(in the rows, 128 means zero)
Each row is followed by its class.
[177, 157, 173, 115, 146, 125, 116,  73, 159, 133, 156, 108, 121, 172, 113,
 142, 166, 130, 110, 108, 122, 222, 167, 115, 143, 141, 102, 140, 111, 160,
  85, 128, 146] => zogon
[ 94,  91, 119, 120, 113, 138, 144, 194, 125, 120,  93, 121, 141,  61, 172,
  80, 124, 143, 117, 148, 130,  51, 101, 119, 134, 132, 124,  77, 141, 150,
 164, 185, 108] => rav
[ 84, 107, 122, 109, 128, 106, 136, 140, 149, 129, 115, 113, 122,  89, 158,
  53,  87, 124,  81, 134, 122, 105, 122, 122, 160, 129,  87,  95, 115, 138,
 169, 139, 135] => Pifeg
[111,  84, 130, 156, 127, 155, 156, 190,  87, 117, 120, 123, 143, 118, 163,
 110, 132, 114, 159, 134, 145, 116, 108, 128, 112, 146,  95, 107, 134, 116,
 153, 141, 144] => zib
[111,  78, 147, 110, 141, 149, 148, 149, 116, 117, 129, 142,  89,  85, 163,
  97, 154, 130, 120, 146, 153, 129, 142, 149, 124, 134, 123, 122, 140, 141,
 141, 151, 160] => zogon
[134, 112, 146, 111, 122, 146,  91, 180, 129,  98, 129, 114, 135,  44, 177,
 127, 167, 123, 121, 125, 151,  91,  89, 145, 114, 121, 132, 115, 112,  86,
 125, 178, 111] => rav
[141, 167, 158, 113, 106, 116, 101, 126, 187, 116, 151, 111,  83, 124, 100,
 116, 141, 124,  86, 130, 153, 173, 154, 158, 109, 121, 137, 140,  84, 145,
 116, 130, 152] => pil
[ 97, 104, 164, 112, 130, 125, 102, 188, 142, 111,  98, 112, 134,  63, 158,
  95,  95, 111, 127, 141, 117,  61,  96, 116, 154, 136, 128,  90, 129, 130,
 161, 181, 107] => rav
[117,  98, 171, 133, 149, 157, 101, 155,  98, 119,  89, 128,  67,  28, 140,
 141, 127, 109, 138, 166, 131,  22, 147, 183, 101, 119, 129, 143, 155, 114,
 108, 140,  82] => pedu
[123, 130, 176,  98, 125, 132, 145,  77, 135, 167, 141, 135, 109, 142,  88,
 150, 192, 116, 100, 144, 125, 137, 162, 166, 127, 115, 144, 188, 163, 119,
  75, 154, 153] => pil
[ 87,  71, 119, 121, 145, 134, 158, 155, 125, 131, 108, 132, 101, 117, 172,
  79, 103, 122, 121, 137, 108,  77,  97, 106, 143, 136, 119,  87, 113,  94,
 167, 122, 136] => gomo
[123,  77, 122,  99, 109, 132, 148, 127, 133, 141, 113, 132, 191, 120, 101,
 147, 167, 157, 154, 135, 132, 180, 103, 123, 110, 121, 138, 148, 127, 155,
 117, 149, 159] => pedu
[150, 186, 126, 152, 147, 141, 101,  99, 131, 128, 162, 126, 127, 146, 145,
 117, 201, 126,  92,  76, 127, 125, 123, 144, 126, 131, 109, 128, 120, 137,
  95, 123, 136] => gomo
[130,  78, 178, 114, 135, 151, 106, 179, 174, 126, 114, 100,  80,  80, 140,
 140, 115, 124, 151, 117, 110,  72, 101, 147, 151, 118, 156, 109, 130, 120,
 106, 176,  97] => rav
[155, 121, 168, 117, 128,  90, 113, 101, 111, 126, 101, 170, 148, 142, 119,
 103, 103, 106, 130, 177, 136, 150, 144, 102, 129, 166, 108, 142, 160, 143,
 148, 131, 129] => Rakiv
[181, 136, 173, 125, 124, 136, 134,  99, 148, 118, 123, 125,  69,  53, 137,
 138, 183, 146, 127, 119, 113,  70, 174, 177, 134, 121, 137, 148, 174, 170,
  89, 148,  59] => kerar
[164, 176, 197, 105,  83, 114, 121,  64, 165, 152, 140, 110, 108, 146,  89,
 114, 173, 147, 109, 120, 142, 169, 176, 144, 127, 133, 159, 139, 114, 131,
  56, 127, 158] => pil
[159, 146, 166, 131, 135, 126, 112,  95, 146, 139, 145, 105, 105, 186, 120,
 137, 132, 117, 129, 121, 149, 184, 188, 141, 113, 151, 107, 130, 114, 121,
  85, 127, 151] => zogon
[131,  89, 151, 118, 127, 117, 127, 157, 174, 117, 110, 135,  50,  86, 152,
  98, 120, 118, 118, 127, 127,  55, 158, 154,  97, 144, 145, 129, 149, 119,
 127, 121, 101] => Rakiv
[140, 108, 110, 113, 121,  96, 155, 142, 150, 133,  98, 110, 134, 152, 139,
 119,  93, 137, 125, 137, 100, 136, 152,  88, 136, 139, 109, 103, 133, 125,
 152, 113,  95] => kerar
[154,  63, 130, 113, 136, 174, 151, 152, 147, 147, 137, 107, 109, 153, 122,
 161, 191, 127, 113, 113,  93, 169, 121, 120, 108, 114, 108, 144, 129,  99,
  76, 113, 155] => zib
[170, 146, 168, 126, 108, 115, 103,  87, 154, 139, 133,  92, 126, 108,  92,
 109, 159, 136, 123, 111, 142, 150, 139, 153, 120, 128, 135, 114, 101, 170,
  92, 122, 139] => Pifeg
[150, 117,  87, 156, 129, 142, 167, 117, 108, 128, 170, 123, 141, 137, 154,
 127, 241, 146, 102,  76, 151, 158, 110, 129, 120, 115, 107, 118, 122, 135,
 125, 121, 138] => Pifeg
[ 87, 105, 166, 115, 130, 102, 150, 150, 117, 130, 119, 135, 144, 148, 124,
  99, 131,  84, 102, 160, 137, 134, 134, 107, 150, 147, 111, 120, 141, 111,
 175, 165, 175] => pil
[112,  80, 131, 124, 122, 119, 151, 155, 128, 101, 127, 173, 135,  75, 128,
 107, 146, 115, 133, 120, 126,  69, 109, 150, 113, 132, 154, 128, 159, 134,
 141, 159, 124] => pedu
[155, 128, 151, 109, 171, 156,  86, 144, 147, 106, 142, 117,  88,  47, 147,
 181, 179, 117, 102, 143, 138, 151, 129, 183, 132, 108,  96, 175, 130, 145,
 116, 187, 128] => zogon
[194, 131, 138, 168, 134, 118, 132, 124,  52, 109, 120, 172, 139, 153, 135,
 140, 192, 121, 140, 134, 148, 135, 120,  97, 110, 156, 135, 124, 166, 118,
 127, 115, 125] => Rakiv
[141, 118, 124, 149, 142, 129, 126, 189, 127,  79, 120, 130,  89,  70, 175,
 156, 153, 102, 112, 133, 126,  88, 105, 136, 165, 114, 117,  96, 129,  73,
 178, 176, 110] => nisan
[168,  78, 154, 125, 125, 127, 118, 175, 153,  99, 120, 119,  85,  90, 166,
 160, 176, 138, 147, 104, 130, 131, 108, 115, 141, 132, 147, 126, 127,  84,
 133, 145, 134] => Rakiv
[119, 120,  89, 106, 159,  76, 138, 188,  92, 107,  96, 129, 154, 141, 171,
 114,  86,  89,  99, 142, 113, 128, 133, 103, 114, 138, 106, 108, 158,  53,
 162, 140, 108] => kerar
[155, 135,  92, 149, 144, 119, 171, 117,  82, 146, 137, 154, 190, 204, 136,
 113, 162, 107, 125, 121, 151, 143, 135, 120,  99, 153,  84, 113, 169, 118,
 104, 123, 112] => kerar
[151,  99, 145, 146, 152, 150, 104, 167,  98, 105, 113, 144,  46, 117, 141,
 180, 141,  96, 128, 146, 125, 106, 149, 170, 133, 109, 149, 140, 164,  53,
 125, 147, 119] => nisan
[159, 105, 130, 132, 108, 144, 130, 119, 143, 106, 134, 146, 112, 177, 121,
  95, 136, 122,  84, 116, 114, 158, 163, 110, 112, 151, 105, 110, 124, 118,
 125, 101, 136] => nisan
[188, 139, 167, 130, 152, 137, 115, 112, 147, 132, 134, 102,  78, 133, 126,
 174, 185, 125, 117, 121, 121, 158, 162, 128, 139, 125, 123, 124, 126, 121,
  83, 133, 131] => zogon
[ 98,  91, 121, 125, 125, 130, 127, 195, 177, 117, 131, 123, 124,  92, 163,
 141, 172,  95, 138,  85, 128,  70, 109, 149, 135, 121, 150, 116, 131,  62,
 158, 154, 143] => nisan
[160, 172, 139, 121, 119, 115, 120, 110, 176, 114, 154, 116, 107, 148, 121,
 111, 139, 112,  54, 114,  96, 151, 173, 143, 119, 132,  81, 139, 129, 129,
  86, 139, 129] => zib
[181, 165, 199, 127, 126, 140,  88,  71, 135,  99, 165, 119,  41, 133, 124,
 128, 191, 138,  97, 133, 168, 202, 175, 163, 101, 126, 132, 162,  92, 136,
  68,  98, 146] => Rakiv
[130,  66, 164, 138, 112, 111, 122, 162, 161, 151,  92, 115, 122,  61, 154,
 117, 135, 118, 180, 108, 134,  48, 128, 134, 169, 142, 131,  94, 163, 128,
 163, 156, 120] => Pifeg
[119, 141, 146, 120, 117,  81,  95, 152,  98, 101,  97, 144, 185, 125, 139,
 114,  81,  74, 131, 151, 123, 103, 105,  98, 152, 152, 132, 100, 122,  21,
 170, 149, 146] => nisan
[121, 156, 131, 118, 124,  93, 168,  99, 102, 113, 131, 152, 175, 130, 131,
  75,  98, 112,  94, 168, 112, 153, 133, 110, 131, 147,  77, 129, 138, 150,
 152, 153, 124] => zib
[182, 199, 158, 149, 105, 116, 132,  88, 140, 115, 151, 112, 111, 123, 112,
 125, 155, 142, 117, 128, 131, 158, 157, 148, 124, 128, 116, 126, 110, 169,
  92, 135, 115] => zib
[150, 161, 158, 135, 156, 112, 113, 102, 105, 107, 123, 138,  55,  61, 159,
 147, 152, 114, 109, 143, 110,  60, 146, 182, 146, 114, 146, 148, 163,  95,
 119, 179,  90] => gomo
[160, 101, 185, 141, 130, 127,  71, 169, 111, 105,  98, 118,  68,  14, 142,
 153, 155, 124, 153, 135, 141,  87, 113, 170, 176, 107, 159, 119, 152, 133,
 151, 171, 132] => Pifeg
[117,  85, 133, 115, 142, 117, 147, 135, 118, 139,  90, 128, 141, 151, 115,
 123, 104, 121, 118, 142,  92, 123, 159, 107, 107, 142, 111, 128, 159, 124,
 117, 129, 113] => pedu
[161, 139, 138, 120, 109, 112, 117, 128, 165, 113, 118, 109, 122, 126, 139,
 105, 130, 147, 101, 104, 116, 122, 145, 116, 109, 156, 118, 126, 120, 127,
 103, 130, 116] => Rakiv
[131,  95, 150, 122, 115, 134, 125, 142, 121, 114, 118, 109,  85, 113, 150,
 147, 131, 138, 148, 138, 128, 126, 149, 127, 142, 118, 139, 135, 120,  90,
 144, 110, 118] => kerar
[130, 151, 176, 114, 133, 128,  71, 103, 114, 137, 112,  94,  92, 135, 140,
 120, 138, 116, 118, 143, 136, 143, 159, 141, 114, 132, 135, 125,  98,  73,
  99, 105, 167] => gomo
[ 79, 107, 111, 143, 157, 130, 145, 140,  90, 136, 139, 144, 148, 169, 133,
 148, 118, 103, 155, 143, 147, 150,  96, 109, 123, 115, 117, 138,  97,  86,
 153,  93, 134] => pedu
[173, 177, 197, 136, 127, 121,  93, 105, 141, 130, 125,  91,  88, 112, 120,
 129, 151, 129, 136, 118, 140, 127, 175, 144, 132, 145, 142, 104, 115, 144,
  78, 133, 136] => zogon
[124,  61, 146,  94, 120, 126, 109, 169, 132, 155, 103, 119, 154, 158,  95,
 169, 119, 114, 168, 144, 121, 144,  94, 130, 118, 117, 188, 134, 140,  74,
 102, 166, 157] => rav
[148, 104, 159, 120, 138, 137, 127, 121,  95, 150, 115, 128, 186, 169,  97,
 132, 153, 116, 148, 132, 114, 146, 101,  94, 116, 142, 142, 120, 144, 142,
  97, 135, 121] => rav
[146, 140, 187, 110, 110, 122,  93,  71, 163, 124, 145,  99,  86, 146, 115,
 120, 150, 138, 122, 121, 125, 178, 151, 134, 137, 128, 150, 132,  75, 109,
 105, 107, 170] => gomo
[ 88,  61, 142, 134, 122, 124, 114, 208, 122, 104,  83, 127, 113, 123, 166,
 130,  96,  97, 134, 130,  94,  82, 130,  80, 186, 140, 131,  94, 144,  51,
 215, 136, 153] => nisan
[142, 168, 108, 146, 128, 129, 139,  75,  99, 116, 176, 134, 163, 121, 109,
  79, 199, 130,  80, 106, 166, 158, 125, 170,  75, 130, 102, 145, 111, 201,
 118, 119, 130] => Pifeg
[ 88, 119, 118, 100, 137,  83, 131, 171, 164, 115, 121, 120, 127, 136, 170,
  99,  99, 101,  98, 121, 114, 127, 143, 104, 163, 128, 106, 109, 133,  87,
 176, 136, 137] => kerar
[147, 150, 143, 135, 145, 129, 101, 115, 115, 122, 129, 142,  97, 126, 129,
 107, 162, 122,  97, 126, 119, 124, 122, 140, 136, 125, 139, 114, 130, 134,
 114, 128, 152] => gomo
[ 58, 106, 113, 147, 116, 131, 132, 171,  90, 135,  85, 134, 115, 141, 130,
 101,  42, 108, 152, 193, 148,  71, 134, 138, 123, 130, 134, 102, 114,  93,
 195, 112, 136] => nisan
[126, 175, 126, 137, 161, 119, 122,  95,  48, 121, 151, 169, 108, 195, 122,
 107, 156, 109,  79, 166, 171, 195, 142, 147,  91, 125, 123, 162, 139, 119,
 101, 103, 164] => Rakiv
[140, 117, 126, 136, 142, 103, 124, 154,  97, 131,  85, 129, 157, 147, 164,
 128, 102, 112, 131, 150, 131, 112, 137, 101, 122, 165,  82, 125, 163,  82,
 140, 155, 115] => Rakiv
[143, 127, 130, 117, 139, 109, 119, 112, 129, 123, 114, 147, 131, 161, 121,
 138,  99,  94, 104, 167, 119, 168, 161, 128, 126, 136,  94, 142, 143,  99,
 147, 139, 118] => nisan
[165,  94,  88, 135, 105, 108, 135, 194, 123, 111, 108, 152, 188, 137, 150,
 126, 179, 126, 114, 113, 123, 113, 115,  82, 110, 150, 135,  87, 174, 125,
 164, 172, 120] => rav
[ 83,  59, 103, 142, 124, 134, 215, 146,  74, 124,  92, 140, 117,  89, 158,
 119, 114, 148, 153, 176, 128,  57, 138, 125, 103, 128, 117, 116, 147, 129,
 175, 142,  81] => pedu
[111, 147, 127, 103, 124,  65, 129, 136, 106, 111, 110, 164, 136, 117, 140,
 106, 118, 110, 104, 174, 147, 142, 170, 161, 145, 124, 134, 141, 192, 130,
 167, 187, 150] => kerar
[108, 122, 139, 104, 169, 102, 122, 138, 157, 123, 134, 140, 133, 158, 151,
  96,  98,  91,  78, 115,  91, 156, 144,  85, 175, 150,  82, 122, 143, 126,
 157, 144, 151] => zogon
